Small tables with named rows and columns. After each table, cells are looked up by row and column.

Table zefid
	ris	lifi
mul	-1227	7432
vuged	-3779	6666
gasebu	-3411	8853
godon	-5807	9663
num	-8213	8889
lir	-5105	8826
puv	-7612	5238
remot	-6347	6442
mal	-3546	8710
bagutuf	-3216	6268
dosobo	-5657	2984

remot, ris: -6347
mul, lifi: 7432
dosobo, ris: -5657
lir, ris: -5105
godon, lifi: 9663
lir, lifi: 8826
bagutuf, lifi: 6268
puv, ris: -7612
mal, ris: -3546
vuged, ris: -3779
mul, ris: -1227
vuged, lifi: 6666
bagutuf, ris: -3216
num, ris: -8213
dosobo, lifi: 2984
remot, lifi: 6442
gasebu, ris: -3411
Which row has the largest ris? mul

Table bov
	tigokil	tas	timu	rilomoz	nog
bif	92	236	36	82	116
fegebaf	121	131	123	41	48
fosag	58	74	81	104	60
luni	76	60	28	133	190

luni, tigokil: 76
fosag, nog: 60
luni, tas: 60
fosag, timu: 81
luni, rilomoz: 133
bif, nog: 116
bif, timu: 36
bif, tigokil: 92
fosag, tas: 74
fegebaf, tas: 131
fosag, rilomoz: 104
luni, timu: 28
luni, nog: 190
fegebaf, nog: 48
bif, rilomoz: 82
fegebaf, rilomoz: 41
fegebaf, timu: 123

Table zerad
	ras	denu	ros	demito	dorune	gabetem	gis
fasot	15447	28399	41558	51470	55284	53133	46213
salipa	73985	65992	55574	47988	45520	48526	56907
medul	35967	48043	63195	76310	86027	88733	84230
kob	74507	70695	61849	52831	45638	44356	47880
det	57858	49905	41655	36184	35675	41546	52103
mol	48748	54351	55317	49668	38831	24363	12101
nuro	62467	56634	47926	40454	36601	39292	47243
sedidum	82368	81346	72540	59122	44283	30395	21111
tezu	53726	46725	44038	47285	56290	68241	78916

ras of mol: 48748
gabetem of sedidum: 30395
demito of mol: 49668
denu of kob: 70695
denu of medul: 48043
gabetem of medul: 88733
gis of mol: 12101
gis of sedidum: 21111
ros of salipa: 55574
demito of salipa: 47988

Table pirubez
        gerev  vugevoz
dev       782      209
fop       920      583
donadi    133      323

vugevoz of donadi = 323
gerev of dev = 782
gerev of donadi = 133
vugevoz of fop = 583
vugevoz of dev = 209
gerev of fop = 920
Which row has the largest gerev? fop

Table garazi
	labed	bofup
tolemav	-20.959	7.371
rit	53.939	19.280
vute	5.016	-35.981
govif	15.667	-20.959
nedibop	2.083	-47.567
vomore	45.831	-20.959
bub	46.139	11.801
piremed	-10.507	-52.070
zevur	9.641	-20.959
vut	-9.513	-20.959
mamiz	52.703	7.219
silomol	-20.959	5.109
bom	19.384	-26.510

What is the labed of piremed in garazi? -10.507
What is the labed of vut in garazi? -9.513
What is the bofup of bom in garazi? -26.510
What is the bofup of silomol in garazi? 5.109
What is the bofup of bub in garazi? 11.801
What is the bofup of rit in garazi? 19.280
What is the bofup of nedibop in garazi? -47.567
What is the labed of rit in garazi? 53.939
What is the bofup of vute in garazi? -35.981
What is the labed of vute in garazi? 5.016
Row with the largest labed: rit

ruvuvu =
         manu  ver  gav  dokeri  popapo
pevi      114  113  113     115     116
tofefu    112  112  112     111     113
famerup    56   45  132     159     157
tedif       8   77  202     238     149
tamar      69   34   52     204     127
gomu       86  135  112     199     106
pazovok   120  139   76     107      26
tuniraf   111  112  115     114     114

What is the dokeri of famerup in ruvuvu? 159
What is the popapo of famerup in ruvuvu? 157
What is the ver of famerup in ruvuvu? 45
What is the popapo of tofefu in ruvuvu? 113
What is the gav of famerup in ruvuvu? 132
What is the dokeri of tofefu in ruvuvu? 111
What is the popapo of tedif in ruvuvu? 149
What is the manu of tuniraf in ruvuvu? 111
What is the gav of gomu in ruvuvu? 112
What is the dokeri of pazovok in ruvuvu? 107
What is the ver of pazovok in ruvuvu? 139
What is the ver of gomu in ruvuvu? 135

bivugo =
      doz  kuf  nebo  val  repip  repek  nevo  tuzukim  mavazi
zoti  149  179   145   67    112    154   141      159     130
sek   126  127   126  164     73    149   135       80     146
lol   135   93   108   84    145    154   158      101     140
zaga  197   50   113  157    194    128   106       90     184

kuf of lol: 93
repip of lol: 145
nevo of zoti: 141
nebo of lol: 108
repip of sek: 73
repek of zoti: 154
nevo of zaga: 106
val of zoti: 67

seres =
fields: kepaze, rekig, tovode
voguku: [41.1, 24.0, 21.9]
rep: [36.5, 54.1, 12.5]
novulom: [34.6, 50.5, 7.1]
sufefe: [35.2, 58.5, 13.7]
vugu: [40.3, 41.0, 23.7]
nar: [26.7, 56.8, 19.8]
dogu: [39.1, 32.4, 56.6]
kure: [38.8, 79.8, 13.0]
muzet: [31.8, 9.1, 64.2]

rep, rekig => 54.1
nar, rekig => 56.8
voguku, kepaze => 41.1
kure, rekig => 79.8
muzet, tovode => 64.2
voguku, tovode => 21.9
novulom, rekig => 50.5

losudi:
|  | dap | tunoz | mol | ler | nozoso | bam |
|---|---|---|---|---|---|---|
| bon | 215 | 140 | 118 | 205 | 199 | 150 |
| boref | 209 | 115 | 241 | 138 | 145 | 205 |
| lagimiz | 100 | 183 | 141 | 137 | 173 | 147 |
| pakat | 104 | 194 | 110 | 99 | 79 | 132 |
| libi | 143 | 147 | 140 | 139 | 128 | 141 |
| bugak | 130 | 121 | 143 | 150 | 179 | 146 |
| foguveb | 87 | 113 | 161 | 105 | 148 | 160 |
| vogisa | 39 | 227 | 119 | 127 | 201 | 138 |
| lil | 210 | 155 | 107 | 201 | 179 | 142 |
| ruz | 89 | 221 | 47 | 63 | 22 | 107 |

What is the bam of boref in losudi? 205
What is the tunoz of lil in losudi? 155
What is the ler of bon in losudi? 205
What is the tunoz of bon in losudi? 140
What is the dap of vogisa in losudi? 39
What is the bam of lagimiz in losudi? 147
What is the ler of foguveb in losudi? 105
What is the nozoso of lagimiz in losudi? 173
What is the nozoso of pakat in losudi? 79
What is the bam of bon in losudi? 150
What is the tunoz of bugak in losudi? 121
What is the mol of foguveb in losudi? 161
What is the ler of ruz in losudi? 63
What is the nozoso of bugak in losudi? 179
What is the tunoz of vogisa in losudi? 227
What is the tunoz of lagimiz in losudi? 183
What is the mol of bugak in losudi? 143
What is the dap of bon in losudi? 215
What is the tunoz of boref in losudi? 115
Row with the largest ler: bon

Table fetu
,gemirov,zureg,linoban,rugoseg,dilugag
roverot,128,177,115,148,203
ves,246,205,162,91,134
kir,157,199,105,172,159
kigege,181,160,252,193,142
ginoka,122,133,206,112,104
mezel,184,181,145,93,207
puno,106,145,209,156,114
verake,102,227,182,159,162
vub,55,161,152,120,133
gim,220,215,209,160,158
budomad,193,153,129,210,196

What is the gemirov of kigege in fetu? 181
What is the dilugag of verake in fetu? 162
What is the dilugag of puno in fetu? 114
What is the linoban of kir in fetu? 105
What is the linoban of ginoka in fetu? 206
What is the rugoseg of verake in fetu? 159
What is the zureg of ves in fetu? 205
What is the rugoseg of roverot in fetu? 148
Which row has the largest dilugag? mezel

gafudek.csv
,rak,migibep,mizab
rud,-26850,54892,-2520
dabin,-52594,-38484,64189
gifevo,26524,48517,-1476
viz,-19297,-6342,-22132
gur,-25465,32026,-44555
saf,-25927,-38222,-29897
vev,-37384,6350,32735
dizubi,-29514,-61629,-64891
lukeku,-11933,35698,11800

viz, migibep: -6342
dabin, mizab: 64189
rud, mizab: -2520
dabin, migibep: -38484
lukeku, migibep: 35698
viz, rak: -19297
dizubi, migibep: -61629
saf, mizab: -29897
dizubi, rak: -29514
viz, mizab: -22132
rud, migibep: 54892
rud, rak: -26850
gifevo, mizab: -1476
gur, migibep: 32026
dizubi, mizab: -64891

tubel =
|  | bak | rov | kuz |
|---|---|---|---|
| tase | 60 | 104 | 99 |
| vabusal | 138 | 224 | 83 |
| zap | 104 | 117 | 151 |
| geroguf | 150 | 103 | 115 |
| kes | 201 | 164 | 157 |
| linub | 127 | 163 | 85 |
| bif | 113 | 157 | 60 |
| zosu | 125 | 120 | 134 |
| kegu | 127 | 159 | 168 |
| vora | 157 | 142 | 95 |
| mopu | 115 | 132 | 139 |
| tof | 79 | 122 | 119 |
| mareg | 137 | 137 | 137 |

rov of vora = 142
rov of kes = 164
rov of geroguf = 103
kuz of tof = 119
bak of geroguf = 150
bak of bif = 113
bak of tase = 60
Which row has the largest bak? kes

geb =
fields: metun, dunubab, lipo, damifu, zez, sogu
pekor: [103, 95, 127, 92, 54, 99]
fut: [147, 62, 77, 94, 206, 99]
kilimiz: [110, 134, 111, 76, 84, 111]
vud: [205, 138, 119, 76, 139, 100]
fira: [85, 93, 136, 153, 130, 108]
zab: [134, 126, 118, 75, 26, 101]
pelo: [96, 87, 107, 91, 105, 82]
mosu: [97, 86, 93, 126, 71, 112]
nedor: [55, 110, 70, 115, 99, 107]
gegik: [98, 105, 98, 91, 159, 99]

lipo of nedor = 70
damifu of zab = 75
sogu of pekor = 99
metun of mosu = 97
lipo of kilimiz = 111
metun of pekor = 103
lipo of vud = 119
damifu of mosu = 126
dunubab of fira = 93
damifu of fut = 94
zez of fut = 206
lipo of zab = 118
sogu of vud = 100
lipo of fut = 77

